Below are the code and all the weights of a small trained network. Each question names an input and a class and asks about switching units off, where a switched-off unit gives its printed mean instead of its output.

import numpy as np


def w(rows, s, z=0):
    codes = np.array(rows[::2]) - 128.0
    scale = np.full(codes.shape[1], s)
    scale[-1] = z or s
    return codes * scale


def norm(h):
    return h / np.sqrt((h * h).mean(-1, keepdims=True) + 1e-5)


def f(y):
    return y / 2 * (1 + np.tanh(0.7978845608 * (y + 0.044715 * y**3)))


def log_softmax(a):
    a = a - a.max(-1, keepdims=True)
    return a - np.log(np.exp(a).sum(-1, keepdims=True))


def net(x, mask):
    res = np.array(x, float).reshape(1, 3) / 4 @ E
    u = 0
    for l in range(3):
        y = f(norm(res) @ A[l][:, :-1].T + A[l][:, -1])
        res = res + np.where(mask[u : u + 4], y, B[l][:, -1]) @ B[l][:, :-1]
        u += 4
    return log_softmax(norm(res)[-1] @ U[:, :-1].T + U[:, -1])


A, B = {}, {}
E = w([
[198,196,189,57,178],'x0',
[222,125,227,83,33],'x1',
[184,172,105,185,2],'x2',
],0.0056)
A[0] = w([
[59,143,56,148,195,230],'0.n1',
[116,104,139,88,254,65],'0.n2',
[193,137,200,73,171,123],'0.n3',
[54,168,150,174,37,252],'0.n4',
],0.0088,0.0024)
B[0] = w([
[141,198,168,213,203,255],'0.n1',
[68,100,146,99,7,232],'0.n2',
[186,157,103,94,208,242],'0.n3',
[180,87,126,121,149,219],'0.n4',
],0.011,0.0052)
A[1] = w([
[119,141,246,94,102,76],'1.n1',
[49,169,186,119,165,23],'1.n2',
[77,39,78,136,140,65],'1.n3',
[130,178,167,48,128,10],'1.n4',
],0.013,0.0012)
B[1] = w([
[144,181,62,188,177,229],'1.n1',
[81,28,54,133,69,248],'1.n2',
[120,185,249,157,134,158],'1.n3',
[124,152,255,41,165,254],'1.n4',
],0.01,0.0047)
A[2] = w([
[141,57,202,157,107,55],'2.n1',
[200,32,63,90,28,83],'2.n2',
[154,207,116,129,113,102],'2.n3',
[7,44,108,88,96,3],'2.n4',
],0.014,0.0018)
B[2] = w([
[150,155,135,135,56,194],'2.n1',
[195,44,60,96,140,245],'2.n2',
[84,117,100,101,133,175],'2.n3',
[5,43,167,64,61,254],'2.n4',
],0.018,0.0051)
U = w([
[130,169,123,127,108,2],'0',
[45,59,125,116,89,210],'1',
[184,185,189,37,210,178],'2',
[178,160,182,185,68,122],'3',
[101,172,62,102,182,31],'4',
[127,140,85,254,220,146],'5',
[223,35,56,103,113,160],'6',
],0.014,0.0058)

Each question gives the input, the list of numbers given to net, and the class t.
The units are the neurons (one row each of A and B). Each row of codes is followed by its name. A weight is (code - 128) times the scale printed after its matrix; where a second scale follows, it is the last column's (A, B and U).
mask holds one flag per neuron, layer by layer. A switched-off neuron (its flag False) gives its mean, the last column of its row in B, instead of its output. The means were averaged over made-up inputs and are rounded, as every weight is.
A unit's drop is (log p(t) with every unit on - log p(t) with that unit switched off) / (log p(t) with every unit on - log p(t) with every unit switched off).
The circuit of an input: a set's keep is (log p(t) with only the set's units on - log p(t) with every unit switched off) / (log p(t) with every unit on - log p(t) with every unit switched off). Starting from all 12 units, units are removed one at a time, each time the one whose removal leaves the highest keep (on an exact tie, the one counted first), for as long as the keep stays at least 0.8.
circuit, biggest first: the units of the circuit, biggest drop first
unit that matters most: the unit with the biggest drop
top k neurons: the k neurons with the biggest drops, biggest first
k most important neurons of layer l: the k neurons of layer l with the biggest drops, biggest first
drop of u: that unit's drop, to one decimal
input [-2,0,0], class 3: unit that matters most -> 1.n1
input [-2,7,0], class 2: top 2 neurons -> [1.n2 0.n2]
input [2,5,4], class 2: top 3 neurons -> [1.n2 2.n2 2.n4]
input [5,-1,-7], class 1: top 2 neurons -> [1.n2 0.n2]
input [-5,0,2], class 3: top 3 neurons -> [1.n3 0.n3 1.n2]
input [6,-5,8], class 4: top 4 neurons -> [1.n2 0.n2 2.n4 2.n3]
input [3,-1,3], class 2: top 3 neurons -> [1.n2 2.n4 2.n2]
input [-3,1,3], class 6: top 2 neurons -> [2.n2 1.n4]
input [-3,8,0], class 6: top 2 neurons -> [0.n1 0.n4]
input [0,-2,4], class 6: top 2 neurons -> [0.n4 1.n4]
input [-6,6,0], class 6: top 2 neurons -> [2.n2 1.n4]
input [-7,2,-3], class 3: 2 most important neurons of layer 2 -> [2.n1 2.n4]
input [-6,8,1], class 6: drop of 2.n2 -> 0.2
input [-7,8,6], class 6: circuit, biggest first -> [2.n2]
input [7,-8,-6], class 1: drop of 1.n2 -> 0.3
input [0,-1,3], class 6: drop of 1.n4 -> 0.1
